Here is a tiny trained network, its code and every weight. The questions are about switching its units off for an input and a target symbol, where a switched-off unit gives its printed mean instead of its output.

import numpy as np


def w(rows, s, z=0):
    codes = np.array(rows[::2]) - 128.0
    scale = np.full(codes.shape[1], s)
    scale[-1] = z or s
    return codes * scale


def f(y):
    return y / 2 * (1 + np.tanh(0.7978845608 * (y + 0.044715 * y**3)))


def softmax(a):
    e = np.exp(a - a.max(-1, keepdims=True))
    return e / e.sum(-1, keepdims=True)


def log_softmax(a):
    a = a - a.max(-1, keepdims=True)
    return a - np.log(np.exp(a).sum(-1, keepdims=True))


def net(x, mask):
    ids = ['ΔΠΣεζηλτφ'.index(c) for c in x.split()]
    T = len(ids)
    res = E[ids] + P[:T]
    u = 0
    for l in range(2):
        r = res
        for j in range(2):
            rows = slice(2 * j, 2 * j + 2)
            q, k, v = (r @ M[l][rows].T for M in (Q, K, V))
            z = softmax(np.where(np.tri(T) > 0, q @ k.T / 2**0.5, -1e9)) @ v
            o = O[l][rows]
            res = res + np.where(mask[u + j], z, o[:, -1]) @ o[:, :-1]
        u += 2
        y = f(res @ A[l][:, :-1].T + A[l][:, -1])
        res = res + np.where(mask[u : u + 4], y, B[l][:, -1]) @ B[l][:, :-1]
        u += 4
    return log_softmax(res[-1] @ U[:, :-1].T + U[:, -1])


Q, K, V, O, A, B = {}, {}, {}, {}, {}, {}
E = w([
[179,159,106,211,151,13,207,90,46],'Δ',
[132,91,78,139,82,99,101,88,232],'Π',
[226,106,76,64,184,217,152,189,77],'Σ',
[168,49,120,172,27,148,59,89,211],'ε',
[206,61,67,146,157,45,33,23,116],'ζ',
[6,221,43,128,162,91,117,204,195],'η',
[62,101,219,70,150,169,68,150,136],'λ',
[127,99,47,219,146,194,64,117,104],'τ',
[103,171,25,156,208,126,111,54,92],'φ',
],0.018)
P = w([
[91,76,84,110,2,90,139,78,147],'0',
[140,120,70,53,21,47,64,137,76],'1',
[65,75,127,105,119,144,93,71,138],'2',
[91,108,98,109,149,171,77,90,113],'3',
[99,125,69,79,167,143,87,112,91],'4',
[114,142,122,67,170,133,67,76,133],'5',
[140,187,66,63,180,146,72,105,84],'6',
[171,215,88,53,211,158,40,62,91],'7',
[58,137,162,87,202,207,148,69,179],'8',
[37,139,150,97,217,229,163,98,178],'9',
[95,207,121,63,232,205,127,87,133],'10',
[71,197,101,79,214,217,112,86,121],'11',
],0.007)
Q[0] = w([
[162,200,178,166,105,101,169,116,142],'0.h1',
[119,76,96,70,162,131,69,176,152],'0.h1',
[109,155,229,60,140,108,170,215,102],'0.h2',
[124,178,206,154,87,47,254,182,128],'0.h2',
],0.0088)
K[0] = w([
[135,98,100,162,137,134,110,75,107],'0.h1',
[148,164,111,88,193,169,135,110,183],'0.h1',
[71,2,52,127,67,143,92,88,116],'0.h2',
[85,138,92,159,70,86,52,64,90],'0.h2',
],0.0088)
V[0] = w([
[113,148,97,8,187,189,122,210,147],'0.h1',
[91,126,142,45,105,95,181,167,97],'0.h1',
[16,160,131,138,76,167,1,90,184],'0.h2',
[97,118,138,175,122,79,173,124,85],'0.h2',
],0.0071)
O[0] = w([
[38,157,136,154,76,174,202,103,150,253],'0.h1',
[119,77,145,136,93,120,186,112,208,43],'0.h1',
[128,94,152,85,79,58,66,72,143,250],'0.h2',
[117,105,173,166,249,77,189,139,152,90],'0.h2',
],0.011,0.0043)
A[0] = w([
[91,146,51,116,121,89,118,122,154,116],'0.n1',
[78,146,164,161,185,103,86,145,135,251],'0.n2',
[197,152,154,255,100,66,118,121,72,184],'0.n3',
[53,173,149,127,154,159,126,133,123,87],'0.n4',
],0.0082,0.0022)
B[0] = w([
[220,130,85,137,148,74,166,69,163,254],'0.n1',
[81,119,42,55,87,34,137,166,106,201],'0.n2',
[4,97,153,96,141,131,125,126,137,230],'0.n3',
[169,163,179,110,119,118,107,60,130,226],'0.n4',
],0.011,0.0073)
Q[1] = w([
[138,121,173,131,203,127,169,254,74],'1.h1',
[107,48,127,98,170,94,86,158,95],'1.h1',
[78,95,80,100,189,148,142,96,101],'1.h2',
[107,116,159,135,127,129,101,176,94],'1.h2',
],0.0092)
K[1] = w([
[158,2,124,230,192,61,79,160,114],'1.h1',
[42,73,122,39,142,84,146,43,86],'1.h1',
[132,119,179,75,117,148,195,99,19],'1.h2',
[101,52,145,151,100,137,161,183,111],'1.h2',
],0.0063)
V[1] = w([
[168,93,63,253,189,169,99,75,85],'1.h1',
[71,87,193,96,101,181,88,106,103],'1.h1',
[53,58,111,100,105,71,146,146,124],'1.h2',
[39,197,171,111,139,80,101,86,119],'1.h2',
],0.0057)
O[1] = w([
[144,169,149,169,84,30,145,145,123,76],'1.h1',
[92,8,159,126,107,161,198,239,158,105],'1.h1',
[100,248,135,60,139,119,117,180,171,221],'1.h2',
[115,142,190,138,191,131,153,169,111,246],'1.h2',
],0.011,0.012)
A[1] = w([
[62,160,71,88,124,140,72,150,154,8],'1.n1',
[160,146,123,110,131,186,79,34,159,97],'1.n2',
[145,135,192,64,166,97,140,150,81,206],'1.n3',
[182,131,253,152,58,127,64,167,122,4],'1.n4',
],0.0069,0.0027)
B[1] = w([
[141,114,173,132,115,97,160,83,76,239],'1.n1',
[160,139,184,54,120,80,169,144,127,252],'1.n2',
[182,126,69,224,107,242,131,126,181,189],'1.n3',
[190,3,143,196,165,119,197,143,76,131],'1.n4',
],0.013,0.015)
U = w([
[131,131,109,169,84,175,162,51,78,90],'Δ',
[107,150,154,185,195,153,143,98,143,205],'Π',
[125,110,77,49,107,203,159,140,93,179],'Σ',
[37,147,139,120,86,110,97,165,2,253],'ε',
[202,148,124,135,69,154,113,153,146,145],'ζ',
[165,130,138,194,157,185,22,37,205,139],'η',
[137,133,214,128,148,132,184,94,55,27],'λ',
[198,86,178,171,157,123,187,126,48,28],'τ',
[152,120,78,167,131,155,147,52,87,81],'φ',
],0.0071,0.0035)

Each question gives the input, a string of symbols that net reads in full, and the target symbol t.
The units are the heads (2 rows each of Q, K, V and O) and the neurons (one row each of A and B). Each row of codes is followed by its name. A weight is (code - 128) times the scale printed after its matrix; where a second scale follows, it is the last column's (O, A, B and U).
mask holds one flag per unit, layer by layer, with each layer's heads first. A switched-off unit (its flag False) gives its mean, the last column of its rows in O or B, instead of its output. The means were averaged over made-up inputs and are rounded, as every weight is.
A unit's drop is (log p(t) with every unit on - log p(t) with that unit switched off) / (log p(t) with every unit on - log p(t) with every unit switched off).
The circuit of an input: a set's keep is (log p(t) with only the set's units on - log p(t) with every unit switched off) / (log p(t) with every unit on - log p(t) with every unit switched off). Starting from all 12 units, units are removed one at a time, each time the one whose removal leaves the highest keep (on an exact tie, the one counted first), for as long as the keep stays at least 0.8.
circuit, biggest first: the units of the circuit, biggest drop first
top k neurons: the k neurons with the biggest drops, biggest first
k most important neurons of layer l: the k neurons of layer l with the biggest drops, biggest first
which heads matter: for each layer, one digit per head in row order, 1 if its drop is at least 0.15 and else 0, layers parted by /
input τ Δ τ τ ζ ζ ζ Σ τ Σ ζ, target Δ: circuit, biggest first : 0.h2, 1.h2
input ζ τ η ζ ζ λ φ τ τ τ, target Σ: which heads matter : 01 / 10
input τ η τ φ ζ τ λ τ φ φ τ φ, target Σ: top 2 neurons : 0.n1, 1.n1
input τ λ Σ Π η τ τ, target Δ: 2 most important neurons of layer 0 : 0.n3, 0.n2
input τ λ λ ε τ τ Δ ζ, target Π: which heads matter : 01 / 00
input τ τ λ Π, target Σ: circuit, biggest first : 1.h1
input τ ζ τ ζ Δ ζ ζ, target Π: circuit, biggest first : 0.h2, 1.n2
input ζ ζ η τ φ η, target λ: which heads matter : 00 / 10
input τ Δ ε ζ ε λ τ φ τ Π, target Σ: circuit, biggest first : 1.h1, 0.h1
input η τ τ λ τ Σ τ ζ τ τ Σ ζ, target Δ: circuit, biggest first : 1.h2, 0.h2
input ζ Δ τ τ, target Π: which heads matter : 01 / 01
input τ ζ Σ τ ε Δ ε ζ τ ζ Σ, target Δ: which heads matter : 11 / 11
input τ ε η Δ ζ ε, target Π: circuit, biggest first : 0.h2, 1.n2
input τ ζ ζ ε, target τ: circuit, biggest first : 1.n4, 0.h1, 1.h1
input η τ η ζ φ, target λ: 2 most important neurons of layer 0 : 0.n1, 0.n2
input τ τ ζ τ τ ζ τ ζ Δ ε τ Π, target Π: 2 most important neurons of layer 1 : 1.n2, 1.n3
input ε τ ε ε Π τ ε λ ζ ζ, target Σ: circuit, biggest first : 1.h1, 0.h2
input τ η ζ τ τ τ η λ τ τ τ ζ, target Σ: top 2 neurons : 0.n1, 1.n1
input η ε τ Δ τ τ ε τ λ λ τ τ, target Σ: which heads matter : 00 / 10
input τ ζ τ τ τ τ τ λ ζ φ τ φ, target Σ: top 2 neurons : 1.n1, 0.n1
input ζ Δ ζ η Δ, target Π: which heads matter : 00 / 00
input τ ε Δ, target Π: circuit, biggest first : 1.n3, 0.n3, 1.h2, 0.h2
input τ ζ Π ζ Π τ τ τ ζ, target η: circuit, biggest first : 0.h1, 1.n3
input τ τ τ η η τ τ ζ, target λ: top 4 neurons : 1.n2, 0.n1, 1.n3, 0.n2
